(in the rows, 128 means zero)
Each row of numbers stands for one thing and depends on some of the facts below. Use the named rows to name the rest.

Some facts about the things:
β 450 <- k248 k73 k722 k204 k994 k751 k358 k132 k555 k202 k371 k419 k280 k910 k381 k685 k894 k108 k815 k95 k250 k485 k592 k251 k997 k998 k102 k252 k284 k827 k582 k663 k880 k244 k836 k547 k323 k390
β 313 <- k106 k80 k425 k229 k653 k963 k256 k307 k818 k362 k50 k253 k157 k848 k758 k597 k917 k514 k382 k501 k475 k546 k980 k302 k863 k113 k326 k311 k47 k950 k423 k234 k318 k117 k385 k283 k110 k681 k215 k689 k210 k99 k704 k503 k675 k320 k682 k939 k319 k77 k364 k920 k773 k120 k341 k339 k512
β 656 <- k300 k255 k745 k594 k877 k561 k711 k434 k868 k550 k538 k262 k821 k517 k472 k579 k527 k975 k736 k879 k487 k852 k282 k666 k940 k200 k109 k458 k357 k264 k539 k507 k534 k388 k780 k82 k919 k87 k438 k28
{k248 k204 k80 k653 k751 k256 k362 k253 k157 k877 k561 k711 k382 k434 k501 k419 k685 k815 k821 k47 k250 k517 k527 k234 k385 k997 k689 k210 k99 k675 k827 k200 k264 k920 k534 k836 k341 k339 k390 k87} ψ gomukor
{k73 k307 k745 k818 k758 k475 k546 k108 k326 k262 k950 k318 k215 k102 k666 k503 k109 k539 k507 k582 k77} ψ fuskal
{k722 k255 k358 k594 k597 k202 k371 k894 k868 k302 k538 k95 k472 k423 k117 k975 k592 k681 k487 k852 k282 k320 k939 k940 k458 k364 k244 k780 k512 k28} ψ truflus
{k106 k994 k229 k963 k381 k550 k311 k283 k879 k998 k704 k357 k880 k547 k82} ψ skevor
{k425 k132 k848 k555 k917 k980 k579 k485 k736 k319 k663 k388 k919} ψ vele
{k300 k50 k514 k280 k910 k863 k113 k110 k251 k252 k284 k682 k773 k120 k323 k438} ψ tipa
ω k827 <- k248 k722 k362 k597 k381 k550 k815 k110 k880
ω k284 <- k248
ω k371 <- k73 k879
ω k880 <- k73 k751 k253 k95 k283 k998
ω k458 <- k722 k594 k877
ω k711 <- k994 k736
ω k653 <- k80 k550 k47
ω k514 <- k425 k550 k472 k87
ω k950 <- k425 k894 k852 k939 k773
ω k997 <- k300 k963 k132 k157 k917 k382 k434 k501 k910 k302 k472 k579 k210 k282 k940 k663 k920
ω k592 <- k307 k582 k773
ω k210 <- k594 k371 k550 k950 k117 k780
ω k283 <- k594 k385 k244 k339
ω k501 <- k818 k894 k95 k503 k582 k773
ω k253 <- k818 k582 k339
ω k550 <- k362
ω k381 <- k362 k546 k681
ω k300 <- k132 k546 k108 k117 k215 k998 k827 k357 k880
ω k998 <- k132
ω k818 <- k157 k975
ω k132 <- k561
ω k77 <- k711 k284
ω k503 <- k514 k894 k215
ω k319 <- k202
ω k388 <- k202 k939 k663
ω k963 <- k381 k283 k539
ω k73 <- k381 k546 k311 k234
ω k108 <- k546
ω k863 <- k546
ω k758 <- k546
ω k357 <- k550 k283 k998
ω k821 <- k302 k339
ω k302 <- k326
ω k362 <- k262
ω k251 <- k250 k487 k109
ω k50 <- k517
ω k99 <- k423
ω k917 <- k879 k675
ω k95 <- k852 k282 k120
ω k538 <- k284
ω k282 <- k939
ω k910 <- k200
ω k307 <- k200 k339
ω k940 <- k663
ω k675 <- k663
ω k80 <- k663
ω k685 <- k836
ω k815 <- k339
{k248 k722 k204 k994 k229 k745 k818 k362 k50 k253 k157 k917 k514 k434 k910 k381 k685 k894 k475 k868 k550 k326 k250 k579 k234 k485 k385 k592 k487 k997 k998 k210 k852 k264 k319 k582 k663 k547 k341 k323 k339 k512 k438} η 343
{k73 k106 k255 k256 k594 k848 k877 k711 k202 k419 k280 k546 k302 k108 k113 k311 k262 k821 k47 k423 k117 k736 k681 k879 k251 k282 k503 k675 k320 k939 k827 k940 k109 k458 k539 k507 k77 k880 k920 k534 k773 k120 k388 k836 k82 k919} η 811
{k80 k425 k300 k653 k963 k751 k358 k307 k132 k758 k597 k561 k555 k382 k501 k371 k980 k863 k815 k538 k95 k950 k517 k472 k527 k318 k975 k283 k110 k215 k689 k102 k252 k99 k284 k704 k666 k682 k200 k357 k364 k244 k780 k390 k87 k28} η 913

Known rows:
k818: [138  52 139 156 148 111  99 152 101 132 125 117 127 111 128 133 144 179
 142 140 127  95 116 125 127 215 140 135 153 151  72 145 155  88 145 126
 154 146  95]
k326: [145  63 133 137 145  99 108 157 125 143 129 116 138 115 131 155 144 166
 130 126 125  98 104 119 137 214 116 134 157 123  86 127 152  69 142 118
 162 144 106]
k939: [160  99 153 111 179 118 103 205 141  86 127 136  99  80 175 117 161 149
 131 151 132 214  93 108 155 124 137  98 158 137  78 135 116 118 120 139
 149 127 127]
k341: [144  62 139 126 136  88 104 157 126 148 125 128 135 112 144 154 143 159
 141 124 119 100  99 123 144 203 107 127 165 116  89 120 149  78 141 120
 160 129 110]
k877: [ 76 116  75 120 127 121 144  88 103 129 148 117 171 174  83 143  84  83
 139 137 138  90 152 170 131 100 131 157  71 138 144 114 143 135 107 133
  75  98 150]
k863: [133  69 174 125 109  88 109 177 142 140 129 126 105  93 157 155 109 155
 156 108 105 114  94 116 120 173  81  86 193 105  99 140 139 124 119 134
 146  75 109]
k507: [ 87 116  76 120 126 113 141  79  97 134 150 125 172 178  85 144  87  73
 134 144 139  84 137 175 135 118 130 166  73 138 150 105 138 129 119 127
  68 105 153]
k917: [153  90 177 109 151 127 132 176 183 120 129 130 140 129 146 168 184 171
 122 131 159 164 111 106 152 175 129 103 164 144  91 159 123 116 145 148
 194 127 136]
k681: [154 110 142 103 186 119 105 210 149  92 132 132 102  85 175 125 154 148
 130 145 135 215  90  96 164 127 124  99 157 123  89 131 114 112 113 136
 153 122 137]
k419: [143 189 124 154 107 123 126  92 117 157  99 139 108 121 110 102 105 112
  98  99 113  75 193 134  93 130 154 171 126  94 133  85 113 117 154 101
 124 127 136]
k320: [162  99 154 101 171 107 108 192 146 101 127 153 111  83 188 123 159 141
 134 148 128 206  83 108 161 126 128  93 164 118  88 124 114 110 124 138
 150 121 139]
k434: [ 81 119 119 113 111 153 164  67 149 137 150 115 198 201  68 178 121 101
 128 133 156  84 150 178 138 126 134 165  87 163 158 144 149 152 122 153
 114 114 160]
k653: [143  61 147 142 137  84 116 158 123 145 142 111 107 111 136 153 124 152
 136 137 122  93  86 109 133 197  98 112 171 101  94 118 129  91 141 125
 141 121 109]
k113: [130  75 165 117 125  85  93 187 137 138 120 139 120  84 157 155 102 155
 153 108 117 123 127 123 119 177  95 100 184 113  78 125 140 116 117 124
 143  63 123]
k73: [149 191 112 181 115 146 123  95  88 137 105 129 111 122  95  93  98 131
  92 109 123  78 198 125  84 143 165 179 118 123 127 103 121 126 144  91
 119 148 117]
k704: [169  78 136 119 154  92 128 170 134 115 138 133 102 114 174 133 167 146
 144 154 137 173  62  90 156 154 111  84 160 113 103 136  97 108 151 128
 145 152 108]
k99: [154  62 147 138 134  83 115 152 125 144 143 120 110 117 138 153 127 149
 135 132 120  92  80 112 135 196 102 109 171 103  92 127 126  93 142 119
 137 124 106]

Name these rows:
No name comes twice in this set of rows, the named rows included.
[149  54 136 160 166  99  97 163  91 119 137 119 113 109 127 137 124 165
 125 146 137 107 122 124 120 214 147 135 157 152  58 134 137  94 141 120
 126 119 110] -> k503
[121  75 171 109 112  98  96 182 147 147 107 141 134  86 166 148 127 163
 170  98 104 123 116 129 126 177  87  96 180 117  93 147 162 105 118 131
 168  90 110] -> k50
[142  70 166 129 145 113 118 154 155 135 137 124 142 125 119 178 152 171
 128 126 144 100 116 121 140 217 128 129 170 138  82 146 145  97 146 131
 172 125 120] -> k157
[122 210 100 158 100 164 131 103 129 159  93 107 119 125  94 110 118 151
 103  83 113  70 186 116  87 128 136 164 112  91 152 102 140 106 136 105
 165 150 109] -> k248
[156 216 151 133 108 161 138 105 150 127 106 148  76  99 154  74 146 108
 103 117 102 160 139 111 120  46 147 124 132 107 166 118  93 156 143 136
 139 161 134] -> k358
[ 96 160 130  83 150 168 164 107 173  86 157 140 168 175 111 143 140  75
 118 154 168 192 133 164 166  51 153 130  86 171 159 141 113 187 109 173
 105  96 190] -> k940
[150  80 141 102 143 101 110 170 137 131 122 140 131 104 172 132 173 158
 151 133 116 165  90 109 152 163 108  99 160 122  94 134 133  92 134 130
 166 141 114] -> k319
[116 211  94 174 108 154 145 115 130 156 113  84  88 133  85 121 100 148
  95  86 120  72 169 104  83 124 118 149 117  76 160 104 116 116 133 106
 145 137 105] -> k815
[146 216 147 120 105 166 125 106 140 127  82 162  98  91 159  68 168 121
 114 115  99 173 160 122 124  50 156 134 117 119 155 124 118 134 137 128
 157 175 131] -> k592
[150 217 148 145 111 166 141 116 144 118 105 141  70 101 152  66 149 121
 100 119 110 171 151 110 107  48 155 119 122 123 161 132 103 167 141 139
 135 167 123] -> k244

Now the same things, written a new way:
Some rows with their names:
k582: [125 149 145 131  96 146 129 110 131 140 129 140 128 126 133 128 119 112
 126 137 126 120 138 136 137 136 133 132 129 131 130 123 128 141 122 140
 136 137 124 149 137 125 145 125 130 113 133 135 144 128 133 123 123 137]
k815: [122 126 146 136 163 126 124 130 137 123 125 134 129 133 130 123 128 131
 108 109  92 144 122 119  98 123 130 125 126 140 144 140 136 141 121 141
 122 130 139 135 122 134  99 135 144 133 124 123 107 130 119 111 127 130]
k339: [102 153 133 119 125 151 140 163 134 102 138 118 140  96 156 144 139 138
  93  90 138 124 133 125 128 146 133 127 125 117 137 109 119 109 124 139
 104 133 116 134 135 121 139 151 135 115 127 129 158 130 115 123 119 150]
k307: [121 129 116 121 114 156 122 123 121 115 120 114 141 127 150 122 158 119
 111 128 159 128 126 127 130 132 129 113 124 135 124 113 133 134 122 133
 127 126 150 129 168 110 134 146 145 103 137 115 140 117 116 134 124 147]
k113: [129 117 108 108 156 126 144 191 119 106 131 112 140 112 137 141 147 157
 120 105 177 133 119 125 135 137 127 147 123 118 124 117 102  96 125 126
  99 122 123 132 122 145 118 138 125 126 125 127 147 126 139 137 128 121]
k917: [109 156 130 109  77 166 129 126 124 122 124 119 152 105 152 125 133 117
 105 135 171 100 142 142 139 138 129 130 119 135 121 110 113 133 126 135
 122 141 131 138 181 109 160 147 145  95 146 131 172 123 133 145 118 153]
k666: [138 120 147 144 135 110 102  77 132 158 121 139 118 149 105 111 102 108
 142 159  85 129 131 129 100 109 112 120 124 153 124 154 145 168 142 116
 161 126 133 109 131 122 116 114 126 140 132 123  92 132 135 132 130 124]
k264: [119 142 163 140 146 104 123 117 143 142 138 143 121 118 108 132  81 131
 122 124  60 125 142 130 101 117 116 133 124 133 136 152 133 141 144 123
 134 135 100 111  99 133 120 118 120 154 123 137 113 146 129 124 128 125]
k357: [150 116 142 144 136 110 103  77 127 162 125 137 113 153 103 115 107 106
 149 162  92 139 131 127 109 113 110 121 126 150 120 149 147 167 142 116
 166 118 129 113 126 126 115 109 117 137 129 118  95 130 135 132 132 123]
k527: [129 121 157 146 173  97 108 108 141 144 130 139 117 136 106 122  97 127
 123 126  58 139 127 119  82 110 111 124 124 149 137 160 143 158 142 120
 143 126 125 105 106 131  96 122 128 154 122 121  85 140 128 121 130 122]
k284: [141  99 125 109 186 110 137 143 123 129 124 131 143 140 111 107 118 139
 107 121 117 171 124 124 104 104 134 144 103 138 141 154 122 123 124 134
 104 110 130 134 109 164  86 120 129 149 131 134 111 139 120 119 136 124]
k736: [119 111 134 118 114  95 126  88 134 161 101 157 134 134 105  98  76 123
 137 193 103  93 136 156 115  85 122 137 127 157 118 174 119 155 137 103
 128 153 129  87 151 124 125 116 146 154 135 143 113 136 159 158 133 122]
k681: [137 118  88 123 110 141 143 152 116 110 130 114 121 128 145 145 169 132
 146 126 184 131 121 124 173 148 138 121 149 102 117  98 126  96 118 126
 121 119 131 130 130 120 145 132 118 115 117 121 149 113 122 131 130 126]
k751: [121 130 149 138 162 127 123 133 138 124 127 135 125 134 133 127 130 130
 111 106  95 143 119 117  98 127 129 124 127 140 143 137 136 145 120 142
 128 129 138 139 121 134  99 136 140 131 123 120 107 129 122 108 127 134]
k323: [138 132 141 116 155 122 141 153 127 131 141 130 135 122 115 130 109 139
 116 108 125 152 134 130 122 130 131 153 109 124 135 133 114 115 127 140
 115 117 106 154  98 162 116 118 113 138 130 141 138 142 131 117 129 120]
k358: [151 108 114 135 135 128 129 103 119 130 127 127 117 157 120 117 145 115
 143 133 127 163 123 119 140 124 143 118 130 120 132 126 148 126 121 133
 138 106 141 140 112 137 118 113 116 129 125 124 111 123 108 111 134 121]
k818: [113 151 120 114  86 163 135 130 123 116 129 118 143 107 150 132 141 122
 111 125 164 116 139 136 150 140 134 125 123 120 125 107 121 120 125 134
 118 133 126 136 160 111 157 143 137 102 138 130 168 122 119 137 120 149]

Name these rows:
No name comes twice in this set of rows, the named rows included.
[121 153 153 125  88 150 123 104 132 147 123 141 136 124 133 120 111 108
 121 149 131 108 140 145 127 132 127 138 122 146 124 127 120 155 122 140
 141 144 128 151 158 122 146 130 139 107 140 136 146 127 147 131 120 139] -> k663
[142 118 132 141 119 100 117  97 129 158 122 144 111 143 104 124 100 121
 164 168 108 110 130 137 129 117 114 132 142 139 115 148 131 149 138 107
 153 135 122 107 120 126 129 107 120 144 124 131 108 129 153 142 133 109] -> k82
[159 103 124 146 148 103 113  81 123 153 132 133 105 160  96 118 115 110
 161 152  92 160 128 119 124 114 120 117 130 130 123 145 156 145 141 114
 159 104 125 111  97 134 115  99 102 149 123 120  90 131 116 122 138 114] -> k28
[135 123 123 132 109 128 131 120 125 138 119 141 121 142 128 128 130 124
 150 152 143 114 126 137 146 130 133 135 144 130 124 128 122 134 117 127
 137 139 137 138 136 128 132 121 134 122 123 131 130 120 146 130 129 117] -> k880
[123 128 153 148 157  91 118 134 144 145 129 146 108 128 113 143  95 138
 142 131  75 113 125 127 103 123 108 134 143 140 129 152 127 147 136 114
 142 143 113 105 101 130 108 123 126 155 111 126  99 132 152 129 129 113] -> k877
[111 147 119 112  86 160 136 130 123 113 128 117 145 108 149 127 140 124
 109 125 164 112 138 137 148 135 138 124 121 119 125 108 121 116 126 133
 113 133 128 134 158 112 159 142 138 105 139 133 166 126 118 137 121 147] -> k475
[120 123 118 104 103 131 152 100 126 135 117 142 145 129 121  99 105 118
 116 156 128 135 144 149 146 101 156 134 117 124 135 145 125 117 122 130
 104 132 125 127 139 136 141 116 138 137 139 151 147 139 117 131 134 137] -> k994
[105 114  92  97 103 134 152 135 121 108 104 126 154 116 145 111 137 141
 110 150 168 104 133 147 152 106 150 129 131 121 127 133 112 100 122 118
  86 146 144 102 170 115 140 140 160 128 135 141 155 123 123 154 130 135] -> k77
[129 131 146 131 114 143 110  94 128 145 110 138 137 142 130 108 125 107
 121 152 124 119 126 135 109 119 125 127 120 159 129 138 131 169 122 136
 146 139 153 141 166 122 120 132 149 111 142 124 120 124 141 129 123 135] -> k132
[125 130 104 120  97 147 135 147 119 118 122 120 131 122 149 139 159 128
 136 135 185 109 122 133 158 145 129 126 141 121 115 104 118 117 119 127
 123 134 137 131 157 113 147 140 133 106 129 122 153 111 139 141 124 133] -> k311
[110 136 116 114  88 149 128 139 125 119 111 123 146 114 153 127 145 130
 121 146 181  83 125 142 140 132 128 130 132 137 117 115 107 128 121 124
 119 152 147 126 182 106 148 149 155 104 139 130 155 116 150 153 121 136] -> k848
[123 132 117 125 112 158 120 125 122 117 119 115 138 127 151 125 160 117
 113 127 162 129 122 123 130 136 126 114 124 136 124 111 133 138 123 135
 131 125 149 134 167 109 133 147 141 101 136 114 139 117 119 133 123 149] -> k215

Now the same things, written a new way:
Some things and their rows:
k975: [126 106 109 126 131 100 131 122 119 143 128 105 110 126 139 138 103 149
 174 115 110 164 121 127  99 111 167 131 138 100]
k282: [128 108 111 117 139  97 130 124 120 149 113 112 119 124 150 153 109 153
 158 117 111 158 128 121  95 112 169 153 118 106]
k592: [143 160 143 129 113 111 119 122 125 100 109 128  96 122 130  98 108 162
 209 116 113  93 127 117 129 116 121 158 135 135]
k311: [118 108 129 112 168 124 126 128 172 117 107  98 156 127 126 117 237 104
 109 123 127 150 116 118 121 118 118 140 109 123]
k302: [126 107 147 114 165 110 142 133 124 144 134 107 144 125 130 105 198 101
 132 118 130 138 124 122 102 114 103 140 113 149]
k381: [114 163 119 137 114 120 119 122 179 101 107 105 103 120 126  99 139 159
 120 130 113  95 118 114 171 109 118 141 143 100]
k597: [123 110 128 119 168 118 146 131 124 149 134  96 133 125 122 102 196  98
 111 121 111 168 116 125 111 113 102 121 114 147]
k487: [129 108 112 120 114 102 123 130 121 150 123 108 109 126 132 103 102 122
 111 115 106 184 120 120 104 119 173 136 111  99]
k371: [119 196 139 124 116 103 117 117 124 108 111 109  98 124 122 101 136 162
 184 128 112 109 124 123 120 121 109 128 149 131]
k283: [120 102 126 121 167 129 135 128 155 107 112 101 134 135 125 127 242 101
 107 121 132 153 122 126 131 108 127 136 125 142]
k385: [131 106 163 142 124 144 135 127 126 130 182 146 131 127 121 116 125  99
 110 118 125 107 125 122 104 115 112 123 113 152]
k323: [127 176 124 144 100 146 114 122 124 105 110 184 106 119 127  99  93 142
 115 148 133  79 143 122 170 152 103 120 138 123]
k113: [132 108 135 113 138 161 129 147 118 139 147 152 172 127 124 136 112 105
 106 137 147 115 131 133 126 184  96 121 114 153]
k102: [114 160 110 119 106 157 115 123 131 104 106 119 107 129 127 107 104 162
 143 184 161  85 126 131 242 122 115 124 188 101]
k280: [121 197 123 121  99 141 119 123 126 107 114 184 108 118 125 101 102 168
 120 162 117  81 161 128 161 183  96 119 135 132]
k780: [119 111 114 130 138  99 134 126 121 164 123  99 106 125 127 132  98 137
 148 118 109 172 122 125 103 112 166 126 132  95]
k758: [112 106 119 119 146 170 140 130 155 124 108 104 152 158 124 166 174  91
 107 148 167 154 122 142 186 119 132 119 138 143]

Which thing is each row?
No name comes twice in this set of rows, the named rows included.
[111 107 111 118 138 103 124 122 147 128 112 104 130 125 159 161 137 155
 116 120 108 155 124 108 103 112 173 154 126  98] -> k879
[125 197 132 117 100 134 117 125 122 107 106 176 100 118 128 105 107 164
 108 157 118  88 193 133 179 196 103 120 126 142] -> k251
[130 194 122 115 116 107 118 125 125 112 110 134 102 120 161  98 117 183
 190 129 112  88 120 114 105 119 100 131 136 102] -> k202
[125 174 131 122 113 107 119 120 121 105 116 107 100 126 132  94 135 175
 216 128 112  93 119 125 117 112 100 130 166 136] -> k95
[118 109 114 112 166 143 120 146 159 111 110  97 163 126 149 103 209 102
 105 122 144 158 120 124 143 118 119 149 109 113] -> k106
[117 106 125 187 116 100 135 123 119 135 114 140 105 126 120 210 103 126
 103 119 111 161 167 153  99 158 173 121 142 157] -> k300
[137 167 182 171 103 119 115 121 122 106 114 178  99 121 124 111 111 152
 166 119 112  83 185 124 128 122 126 144 141 179] -> k997
[126 103 114 115 158 131 124 131 146 108 112  94 138 139 137 102 205  99
 112 130 146 164 115 134 156 116 132 132 112 118] -> k704

